Below is a small trained network, with its code and all its weights. Each question gives an input and a target symbol and asks what happens when units are switched off, that is, made to give their printed mean instead of their output.

import numpy as np


def w(rows, s, z=0):
    codes = np.array(rows[::2]) - 128.0
    scale = np.full(codes.shape[1], s)
    scale[-1] = z or s
    return codes * scale


def norm(h):
    return h / np.sqrt((h * h).mean(-1, keepdims=True) + 1e-5)


def f(y):
    return np.maximum(y, 0)


def softmax(a):
    e = np.exp(a - a.max(-1, keepdims=True))
    return e / e.sum(-1, keepdims=True)


def log_softmax(a):
    a = a - a.max(-1, keepdims=True)
    return a - np.log(np.exp(a).sum(-1, keepdims=True))


def net(x, mask):
    ids = ['Δαβγεθπτ'.index(c) for c in x.split()]
    T = len(ids)
    res = E[ids] + P[:T]
    r = norm(res)
    for j in range(2):
        rows = slice(3 * j, 3 * j + 3)
        q, k, v = (r @ M[0][rows].T for M in (Q, K, V))
        z = softmax(np.where(np.tri(T) > 0, q @ k.T / 3**0.5, -1e9)) @ v
        o = O[0][rows]
        res = res + np.where(mask[j], z, o[:, -1]) @ o[:, :-1]
    y = f(norm(res) @ A[0][:, :-1].T + A[0][:, -1])
    res = res + np.where(mask[2:14], y, B[0][:, -1]) @ B[0][:, :-1]
    return log_softmax(norm(res)[-1] @ U[:, :-1].T + U[:, -1])


Q, K, V, O, A, B = {}, {}, {}, {}, {}, {}
E = w([
[2,116,148,171],'Δ',
[135,98,216,133],'α',
[114,103,140,149],'β',
[169,214,199,115],'γ',
[156,85,177,119],'ε',
[154,137,74,74],'θ',
[96,67,183,146],'π',
[51,114,214,164],'τ',
],0.016)
P = w([
[162,44,156,172],'0',
[103,74,153,47],'1',
[143,84,143,153],'2',
[95,121,139,18],'3',
[127,107,135,149],'4',
[94,148,137,5],'5',
[128,128,116,143],'6',
[93,170,114,8],'7',
[123,140,105,148],'8',
[92,191,110,13],'9',
[114,165,102,149],'10',
[82,207,110,8],'11',
[114,174,104,150],'12',
[94,207,122,2],'13',
],0.0054)
Q[0] = w([
[144,111,69,118],'head 0',
[89,135,114,108],'head 0',
[103,138,146,130],'head 0',
[141,166,107,45],'head 1',
[92,132,168,22],'head 1',
[195,113,113,250],'head 1',
],0.014)
K[0] = w([
[125,121,81,124],'head 0',
[99,143,132,122],'head 0',
[106,149,144,88],'head 0',
[132,154,122,99],'head 1',
[188,218,97,119],'head 1',
[174,8,184,136],'head 1',
],0.015)
V[0] = w([
[116,57,101,209],'head 0',
[74,180,149,202],'head 0',
[101,42,114,56],'head 0',
[253,199,58,163],'head 1',
[151,233,222,239],'head 1',
[141,95,43,103],'head 1',
],0.0066)
O[0] = w([
[89,249,83,136,165],'head 0',
[133,141,175,97,108],'head 0',
[219,228,167,179,251],'head 0',
[116,230,164,8,17],'head 1',
[171,254,137,181,71],'head 1',
[96,32,136,64,98],'head 1',
],0.0051,0.0033)
A[0] = w([
[78,180,136,136,125],'neuron 0',
[111,129,145,132,93],'neuron 1',
[143,164,143,151,246],'neuron 2',
[107,117,61,34,157],'neuron 3',
[100,126,138,56,244],'neuron 4',
[157,113,7,178,2],'neuron 5',
[125,93,92,163,107],'neuron 6',
[123,104,75,137,116],'neuron 7',
[70,164,117,86,58],'neuron 8',
[161,126,128,157,91],'neuron 9',
[72,127,107,118,107],'neuron 10',
[180,101,108,123,109],'neuron 11',
],0.017,0.0043)
B[0] = w([
[170,193,153,121,174],'neuron 0',
[150,95,138,129,146],'neuron 1',
[133,153,127,61,238],'neuron 2',
[13,76,207,68,242],'neuron 3',
[61,168,51,70,255],'neuron 4',
[246,157,92,254,170],'neuron 5',
[108,147,27,83,194],'neuron 6',
[178,219,151,156,157],'neuron 7',
[205,49,213,98,169],'neuron 8',
[145,77,153,77,178],'neuron 9',
[152,154,63,68,156],'neuron 10',
[137,162,32,53,152],'neuron 11',
],0.0086,0.0067)
U = w([
[13,217,73,158,63],'Δ',
[175,93,206,112,128],'α',
[159,161,54,148,232],'β',
[146,253,148,67,104],'γ',
[213,78,83,25,2],'ε',
[44,119,103,40,179],'θ',
[79,42,107,165,102],'π',
[47,182,183,187,114],'τ',
],0.013,0.0052)

Each question gives the input, a string of symbols that net reads in full, and the target symbol t.
The units are the heads (3 rows each of Q, K, V and O) and the neurons (one row each of A and B). Each row of codes is followed by its name. A weight is (code - 128) times the scale printed after its matrix; where a second scale follows, it is the last column's (O, A, B and U).
mask holds one flag per unit, heads first, then neurons. A switched-off unit (its flag False) gives its mean, the last column of its rows in O or B, instead of its output. The means were averaged over made-up inputs and are rounded, as every weight is.
A unit's drop is (log p(t) with every unit on - log p(t) with that unit switched off) / (log p(t) with every unit on - log p(t) with every unit switched off).
The circuit of an input: a set's keep is (log p(t) with only the set's units on - log p(t) with every unit switched off) / (log p(t) with every unit on - log p(t) with every unit switched off). Starting from the 12 units with the biggest drops (on a tie, the unit counted first), units are removed one at a time, each time the one whose removal leaves the highest keep (on an exact tie, the one counted first), for as long as the keep stays at least 0.8.
units of the circuit, in order: the units of the circuit, biggest drop first
most important unit: the unit with the biggest drop
k most important neurons: the k neurons with the biggest drops, biggest first
which heads matter: for each layer, one digit per head in row order, 1 if its drop is at least 0.15 and else 0, layers parted by /
drop of u: that unit's drop, to one decimal
input β γ ε α β ε β β θ θ τ γ π, target π: which heads matter -> 00
input α β β β γ θ γ τ, target γ: units of the circuit, in order -> head 1; neuron 0
input β α β γ τ β, target γ: units of the circuit, in order -> head 1
input β β α π θ τ α π τ Δ β β α, target α: which heads matter -> 00
input α ε α τ α β γ π θ θ θ α β, target β: which heads matter -> 00
input β π α Δ, target Δ: which heads matter -> 01
input π θ β γ π π, target γ: 2 most important neurons -> neuron 3; neuron 0
input θ β τ γ α π π ε β α π Δ, target γ: units of the circuit, in order -> head 1; neuron 0; neuron 8
input β β α α γ Δ, target γ: which heads matter -> 01
input ε β α Δ, target Δ: units of the circuit, in order -> head 1; neuron 3; neuron 0
input β α τ π, target π: which heads matter -> 01
input β ε ε β π α β β α τ, target τ: drop of neuron 4 -> 0.4
input θ π ε γ β β π τ ε β ε α, target γ: drop of head 1 -> 1.1
input α β β ε, target ε: drop of neuron 11 -> 0.7
input β γ α τ β, target β: most important unit -> head 1
